[-153  -67 -180 -424  398  276  -30  -41  209  382 -144 -246  -52 -276
  160  373  151 -229   74 -127   42   61  -52  218  -27 -194  385  -89
  102 -176  364  116  236  248] -> dumav
[  42 -114  252 -296   81   71 -102  -49  -69  485 -281 -201   22 -275
  -35   96  414  -42  291   87  -16  -47  155 -234 -131   69  -48  -21
  -13  109  110 -196  -47  258] -> Vemi
[  17  -56  233 -323  -81  -19  -96  -43 -106  477 -290 -154   63 -278
  -46   53  293  -50  380  276  -59    8  294 -160  -92  174  -64   41
   -3    9   79 -113    8  176] -> guku
[  89   24  -81  -56   18 -255   12  218   68  375  -42  372 -132 -352
  302  139   45  -31  693  -17 -172 -156   59 -276  -89 -291  369  -61
  279  198   25   75  -62  317] -> Labar
[ 193 -215  289 -222   94  161  -87  -26 -170  392 -194 -269   66 -137
  -33   35  379   12  190  116 -220   44  151 -205  -15  132 -170  123
 -116  104   75 -165  -77  240] -> Vemi
[  91  -40 -150  -25  134 -162  -10  233   92  300  -87  291 -155 -281
  323  121  114   18  614 -171 -162 -119   53 -327  -88 -329  402  -23
  287  276   60   31  -65  351] -> Pupan
[ 159 -171  341 -267  -69   79 -100  -88 -137  431 -272 -221   52 -189
 -166   26  380   26  200  196 -153    4  159 -153  -56  207 -191   66
 -110   51  108 -205  -60  174] -> Vemi
[-136  134  -30 -312  501  237   41 -205   69  193   -4 -384  -19  -52
  261  382  -35  -72 -310 -190 -279  -20 -195  253    6 -414  269  -57
 -152  -97  347   58  273   97] -> savik
[ 184 -219  225 -278   89   79  -92  -53 -169  288 -206 -183    4 -156
  -18   46  347   63  143   72 -172   51  141 -233   38  203 -178   55
 -190  176   74 -199  -50  156] -> nevef
[  37   23  -38  -60   35 -177  -35  193   86  388  -50  301 -101 -210
  308  156  143   56  551 -106  -99 -180   30 -257 -108 -259  455 -106
  230  204  116   21  -72  321] -> vavi
[  48  -50 -111  -38  197   -6  -63  219  120  356  -80   99 -132 -163
  332  140   98    3  498 -186 -108 -102  -14 -309  -81 -263  466  -69
  191  245  131   16   13  474] -> guku
[ 182  -65  -76  -12  -44 -250   -3  236  119  394 -110  320 -101 -359
  312  142   57   20  591 -139 -112 -174  -34 -288 -103 -210  282 -102
  257  179   58   12  -38  314] -> guku
[  -2   23 -137  -30  -54 -232   41  229  143  399  -24  450 -154 -307
  435  199  136   48  699  -78   48 -117   79 -326 -145 -234  430 -141
  299  231  -16   89  -50  352] -> Zos
[ -64 -129  209 -334  158  219  -79 -117  -68  441 -240 -294   35 -144
   30  135  409   32   97  165   80   13  186 -246  -68  229  -16  -66
 -254  128  116 -165   93  301] -> Vemi
[  64  -30  -45  -60   97 -164    1  227   87  450  -38  255 -122 -252
  366  174  126  -12  626 -134 -182 -175    4 -301 -113 -328  468  -65
  292  231   70   26  -55  404] -> Labar
[ 103  -21 -108  -25   35 -192   -7  197   95  340  -54  267 -115 -274
  247  108  127   33  563 -153 -163 -139   43 -270  -67 -288  369  -41
  345  215   79   48 -139  330] -> savik
[ 130 -188  278 -329  111  147 -140  -75 -155  393 -255 -355   60 -164
  -66   56  321   15  152  138 -156   45  137 -208  -58  178 -161   89
 -261  144  116 -221   32  243] -> vavi
[   0 -125  315 -237  141  196  -83    6 -130  526 -229 -256   41 -184
  -20   63  401  -58  340  172  -79    8  202 -259  -99   61  -41   17
  -50   90   64 -141   -9  369] -> dumav
[  53   10 -107  -74   14 -300    8  242   83  398  -70  425 -175 -308
  395  127  102   15  734  -97 -129 -148   43 -329  -94 -284  395 -112
  282  261   28   32  -30  335] -> dumav
[ -83   72 -236    4  -36 -217  -18  216  232  391  -53  349 -161 -255
  380  170   88 -134  705  -35  105 -171   46 -359 -164 -319  532 -241
  392  161   28  139   33  466] -> guku
[ -70  -88 -310 -292  540  361 -126 -252  337   56 -116 -376  -64 -234
  -39  342   31 -339 -420 -379  119  -13 -246  195   38 -213  412 -152
   81  -92  607  -78  190  240] -> Zos
[-274  157  -88 -390  207   91  106 -257  250  255 -147 -288   -4 -247
   97  402  120 -298 -113 -207  167  -76 -204  294 -107 -458  231 -393
   88 -191  461   72  126  -18] -> Labar
[ 137 -127  342 -303    0   24  -99  -89 -187  341 -245 -260   59 -202
 -125   -8  314  -55  233  159 -170    9  200 -129  -62   70 -227  124
 -107   99   99 -204 -133   86] -> Pupan
[   6   37  -94  -95  -20 -177    0  339  138  482 -102  269  -76 -326
  414  135   53  -43  772  -21   25 -148   62 -268 -178 -244  470 -100
  288  121   80  115    8  333] -> Labar
[  95  -39 -107 -238  378  115  -64 -226  231   99  -41   28 -122 -325
  132  507   71 -246 -260 -335   12 -100 -279  166   16 -276  213 -214
    4  -37  398  -49   81   94] -> Pupan
[  14   45  -92  -29  105 -224    0  273   86  402  -95  160 -121 -273
  326   76   77  -61  718 -128 -100 -149  -23 -375 -149 -393  409  -99
  322  219   60   62  -38  375] -> Pupan
[  87 -187  182 -310   36   75  -87  -38 -135  272 -213 -236   11 -201
  -58   20  300  -18  210  204  -62  111  226 -190  -52  265 -202  126
 -215  125   35 -122  -14  163] -> vavi
[  60  -14 -139  -31  -92 -327   54  276   99  331  -38  460 -169 -315
  398   77  120  -14  789  -74  -47  -80   91 -407 -138 -195  338  -55
  334  274  -88  103  -66  360] -> Zos
[  17   33  -97  -68  484  102   31 -133   58   39   58  -31 -160 -135
  234  378   28 -177  -14 -387 -338  -39 -184   53   75 -487  309 -134
  188   24  284   29  119  193] -> Vemi
[ -72   30 -155 -141  -28 -234  -42  221  155  400 -182  165 -135 -269
  290   97   70   -5  683  -37   57 -105   76 -275 -141 -191  510  -88
  279  210  112   57   39  338] -> vavi
[ -64   18 -144 -378  398  184  -30 -312  292  147 -136 -179  -87 -289
  -54  434   34 -315 -329 -243   44 -128 -243  193   59 -189  260 -288
    8 -122  489  -62  202  120] -> nevef
[ -11  125  -88  -14  -68 -244  -38  235  142  402  -78  341  -93 -324
  231   90    9  -83  714   62  -15 -180  102 -290 -131 -221  457  -75
  339   82   56  133  -49  358] -> savik
[   6   18 -259 -469  550  150  -41 -182  140  201 -161 -206  -81 -407
  -86  275   86 -239 -195 -203 -167  -31  -95  197   77 -280  226  -92
   83  -98  485   81  118   71] -> savik
[  17   -6 -138 -136   22 -206   40  239  105  454  -11  296 -141 -290
  390  153  156  -14  680  -70  -17  -79   28 -309 -119 -262  429 -135
  294  232   17  102  -49  379] -> Zos
[ -57  -85 -279 -430  591  318  -64 -125  207  329 -134 -449  -39 -319
   57  441  102 -212 -167 -279  -80   39 -175  121   24 -231  364 -138
   30  -76  495   49  267  286] -> nevef
[ -43   62 -100   14  108 -102  -14  215  158  425  -74    6  -94 -191
  354  129   23 -145  616  -81  -16 -195  -75 -419 -170 -404  448 -160
  232  190   83   67   64  489] -> Labar
[  50  -56  378 -237   27  142  -91    0  -90  560 -279 -290   99 -319
  -97   96  284  -98  306  268    8  -54  165 -189 -124  142  -94   29
  -90  -17  110 -151  -41  246] -> savik
[  96 -111  290 -269   16   21  -98  -53 -148  463 -255 -164   49 -260
  -61   55  316   20  249  184 -119    2  198 -175  -64  147 -107   80
  -88  114   77 -182  -75  189] -> savik
[-134   13 -235 -345  475  198  -50 -186  223  220 -113 -422  -27 -315
  -17  325  -36 -351 -155 -222   26  -29 -229  167  -12 -295  305 -218
   51 -151  499   63  262  229] -> Labar
[  20   25  -66  -54   34 -260   45  171  104  411   12  535 -166 -320
  339  163  172   18  650 -116  -35 -159   31 -312 -104 -287  451 -170
  332  274   13   80 -116  373] -> Zos
[ -21   -4 -161  -24   70 -123    9  201  164  343  -10  328 -142 -263
  342  157  150  -32  570  -68   55  -94    9 -332 -140 -238  408 -154
  258  222   12  108  -29  441] -> Labar
[  73  -61   17 -329  546  283  -22 -322   54  148   60   56 -124 -182
   11  341  156  -25 -346 -270 -301  -16 -177  192  139 -188  207  -29
 -127   37  394 -145   79  189] -> savik
[  38 -110  379 -239 -105   18   -8 -125 -213  281 -196 -170   72 -129
 -136  -14  374   59  213  183 -101   47  255  -95  -68  107 -266   60
 -134  115   17 -148 -159   23] -> vavi
[  65   18  -63  -54    6 -255  -31  244   56  437 -124  361 -136 -352
  274   37   74   65  709  -48  -49 -113   16 -306 -134 -254  310  -70
  195  228   60   29  -30  321] -> dumav
[ -82   54 -211 -315  590  312  -19 -278  222  137  -43 -209  -59 -326
  -95  378   95 -248 -380 -256   29  -58 -196  204   48 -367  297 -161
    6  -65  464   87   85  180] -> Zos
[  63 -103  301 -211   59  129 -125  -40 -132  395 -318 -331  102 -231
 -121   11  321  -28  202  169  -28  -28  172 -202  -96  141 -157   54
 -169   60  127 -189  -24  180] -> Vemi
[  28   36  -89    4  294   -9  -44  252  124  446  -68  141 -128 -241
  321  147   57   -3  515 -150  -70 -217  -77 -386  -73 -340  454 -132
  181  227   99   32   49  541] -> dumav
[-111  -93  201 -338  129  277  -92  -66  -21  591 -276 -462   96 -184
  -14  138  377  -43  205  218   84   18  212 -214 -133  144   47   -9
 -110   52  156 -132  105  380] -> guku
[ 214 -163  315 -301  149  106  -53   -5 -248  379 -177 -160   61 -247
  -73    7  412   75  145  100 -264   55  167 -177  -18  116 -256  140
 -148  140   21 -170 -157  162] -> Zos
[  21  -63 -151 -248  464  244  -70 -247  173    2  -64 -299  -76 -137
  -11  261  -21 -221 -335 -311 -199    4 -197  240  108 -288  258    4
   12  -61  516  -65  117  118] -> dumav
[  80 -108  351 -224  137  194  -70   53 -153  334 -229 -350   61 -148
   61   42  307  -29  250  105  -77   -1  141 -244  -66   82 -146   85
 -187   91   47 -181  -50  184] -> nevef
[  26 -141  264 -288  165  137  -87 -103 -149  352 -228 -221    3 -171
  -80   53  405   18  177   85 -120   14  219 -188  -37   76  -95   32
  -98  201  116 -202  -97  215] -> nevef
[  91 -124  283 -353   35   70  -43  -30 -202  410 -168 -207   59 -232
  -22   49  276   47  248  240 -138   78  259 -162  -24  249 -209  139
 -233   89   51 -126  -18  135] -> dumav
[  87 -126  225 -281  -39    9    1  -55 -114  377 -139   90   -9 -303
  -30   98  432  -49  327  225   10   34  226 -197  -61  168 -171  -50
  -47   94  -20  -81 -115  144] -> Vemi
[ -49  -73  255 -300   39  168  -84   67  -98  539 -309 -256  102 -254
   32   54  343   -8  393  282   45    2  275 -150 -133  133    2   22
  -65   -2   93  -81   36  227] -> Labar
[ -57  -24 -162  -91  -47 -186  -20  196  201  438 -165  228 -144 -219
  340  121  193  -56  733  -95   33 -130   70 -312 -149 -276  537 -182
  422  179  108   69   23  417] -> Vemi
[ -71  -11 -108 -400  507  276  -30 -326  255  127 -151 -458  -96 -190
   97  358   12 -226 -467 -379   70  -69 -366  206  -11 -345  183 -241
 -224  -28  558 -101  216  132] -> savik
[  75  -31  -80   51   74  -84  -16  266  138  335  -53  201 -109 -175
  414  190   64  -11  577 -222  -92 -148    5 -303  -90 -315  437  -83
  279  222   94   24  -46  414] -> dumav
[-120  -83 -196 -439  523  354 -145 -403  263  273 -133 -254  -52 -153
  -71  463  159 -128 -355 -304 -106  -35 -150  261   78 -214  516 -112
  -77    7  676  -76  222  229] -> nevef
[ 103  -89  341 -262  -11   51  -38  -16 -156  484 -182 -154   27 -207
  -28   44  354  -40  355  220 -175  -10  170 -190  -61   71 -149   34
  -16   36   22 -118  -77  213] -> savik
[-206  111 -139 -301  406  227   19 -164  224  280 -114  -88  -82 -276
   87  433  165 -229  -44 -183   19  -78  -88  186  -48 -432  441 -249
  137 -139  428   73  116  162] -> nevef
[ 103 -124  306 -312   14   23 -121  -94 -145  406 -270 -171   35 -300
 -139   -5  319  -59  299  181  -42   39  177 -204  -69  169 -246   84
 -137  128   83 -201  -53  193] -> dumav
[ 159 -196  255 -324  -67  -40  -59  -66 -195  371 -192 -183   29 -243
 -109   -7  304  -36  293  213 -182   69  226 -183  -44  189 -235  101
  -93  126   31 -138  -84  128] -> Labar
[ -12  -85  259 -288  132  149 -103  -39  -90  406 -274 -301   75 -219
  -58   80  352 -132  221  209   -1  -28  211 -249  -84  131  -56   -8
  -94   35   71 -139   10  272] -> Pupan
[  64  -31 -120 -102  -36 -246  -18  169  135  360 -117  276 -137 -261
  314  114   96   56  596 -104 -116 -132   37 -286  -88 -192  414  -68
  252  222  103   15  -25  291] -> savik
[  64 -188  282 -235   49   71  -97 -137 -224  292 -238 -268   38 -132
 -173  -41  339   82  137  165 -155  103  223 -184  -24  225 -241  148
 -224  198   54 -190  -78  140] -> Labar
[ -10  -99 -164 -324  651  470  -40 -268  270  239    4 -401  -26 -132
   64  557   97 -255 -561 -336 -122  -10 -282  213  100 -253  421 -213
  -29  -57  564   20  202  372] -> dumav
[ -35    3 -226 -321  899  490  -56 -148  223  192  -14 -188  -96 -300
   76  417  122 -190 -391 -419  -76  -34 -305   83   18 -379  402 -199
  -86   42  511   12  200  378] -> guku
[  79 -142  277 -254  105   73  -80 -118 -172  378 -198 -155   10 -160
  -54   50  371   88  153  139 -150   -5  185 -263  -25  195 -112   80
 -222  190   77 -203  -30  203] -> Vemi
